Here is a tiny trained network, its code and every weight. The questions are about switching its units off for an input and a class, where a switched-off unit gives its printed mean instead of its output.

import numpy as np


def w(rows, s, z=0):
    codes = np.array(rows[::2]) - 128.0
    scale = np.full(codes.shape[1], s)
    scale[-1] = z or s
    return codes * scale


def f(y):
    return np.maximum(y, 0)


def log_softmax(a):
    a = a - a.max(-1, keepdims=True)
    return a - np.log(np.exp(a).sum(-1, keepdims=True))


def net(x, mask):
    res = np.array(x, float).reshape(1, 5) / 4 @ E
    y = f(res @ A[0][:, :-1].T + A[0][:, -1])
    res = res + np.where(mask, y, B[0][:, -1]) @ B[0][:, :-1]
    return log_softmax(res[-1] @ U[:, :-1].T + U[:, -1])


A, B = {}, {}
E = w([
[125,161,92,236],'x0',
[127,126,129,128],'x1',
[112,78,8,125],'x2',
[11,151,148,130],'x3',
[129,130,129,127],'x4',
],0.014)
A[0] = w([
[157,174,177,106,178],'n0',
[31,165,93,73,161],'n1',
[171,38,98,71,136],'n2',
[185,191,179,71,6],'n3',
[202,176,107,169,132],'n4',
[114,84,67,246,87],'n5',
[61,106,46,137,156],'n6',
[181,128,198,133,186],'n7',
[113,75,164,165,97],'n8',
[90,127,104,81,28],'n9',
[45,182,102,71,75],'n10',
[80,163,186,188,87],'n11',
[92,126,77,143,254],'n12',
[81,217,168,171,99],'n13',
[148,192,80,170,152],'n14',
[80,178,141,166,129],'n15',
[120,179,128,177,149],'n16',
[132,165,163,154,142],'n17',
],0.012,0.0069)
B[0] = w([
[117,172,253,150,223],'n0',
[61,152,223,130,252],'n1',
[204,100,36,122,253],'n2',
[179,192,113,54,190],'n3',
[139,228,187,131,237],'n4',
[125,169,197,130,254],'n5',
[170,222,150,183,253],'n6',
[44,150,200,116,242],'n7',
[111,116,124,123,138],'n8',
[189,157,87,102,157],'n9',
[91,237,200,93,209],'n10',
[122,42,3,88,222],'n11',
[227,144,109,90,249],'n12',
[137,24,25,141,235],'n13',
[58,158,224,157,220],'n14',
[98,3,104,128,210],'n15',
[97,54,115,133,206],'n16',
[122,91,122,173,196],'n17',
],0.0069,0.0095)
U = w([
[158,219,133,82,252],'0',
[79,165,178,158,105],'1',
[160,45,9,103,53],'2',
],0.011,0.0015)

Each question gives the input, the list of numbers given to net, and the class t.
The units are the neurons (one row each of A and B). Each row of codes is followed by its name. A weight is (code - 128) times the scale printed after its matrix; where a second scale follows, it is the last column's (A, B and U).
mask holds one flag per neuron, in row order. A switched-off neuron (its flag False) gives its mean, the last column of its row in B, instead of its output. The means were averaged over made-up inputs and are rounded, as every weight is.
A unit's drop is (log p(t) with every unit on - log p(t) with that unit switched off) / (log p(t) with every unit on - log p(t) with every unit switched off).
The circuit of an input: a set's keep is (log p(t) with only the set's units on - log p(t) with every unit switched off) / (log p(t) with every unit on - log p(t) with every unit switched off). Starting from the 12 units with the biggest drops (on a tie, the unit counted first), units are removed one at a time, each time the one whose removal leaves the highest keep (on an exact tie, the one counted first), for as long as the keep stays at least 0.8.
circuit, biggest first: the units of the circuit, biggest drop first
k most important neurons: the k neurons with the biggest drops, biggest first
drop when u is switched off: that unit's drop, to one decimal
input [8,-8,4,-6,-8], class 0: circuit, biggest first -> n4
input [3,-2,-3,-6,-4], class 1: circuit, biggest first -> n12; n7
input [2,8,6,-7,-4], class 0: circuit, biggest first -> n4; n13
input [-2,-1,4,7,-4], class 0: 2 most important neurons -> n12; n9
input [-4,-8,7,8,0], class 0: 2 most important neurons -> n12; n9
input [-6,-1,6,7,8], class 0: 2 most important neurons -> n9; n12
input [-8,8,3,0,3], class 2: 2 most important neurons -> n2; n4
input [7,5,-7,2,8], class 2: drop when n11 is switched off -> 0.3
input [1,1,-4,8,7], class 2: drop when n11 is switched off -> 0.4
input [5,-7,-6,2,5], class 2: drop when n13 is switched off -> 0.2
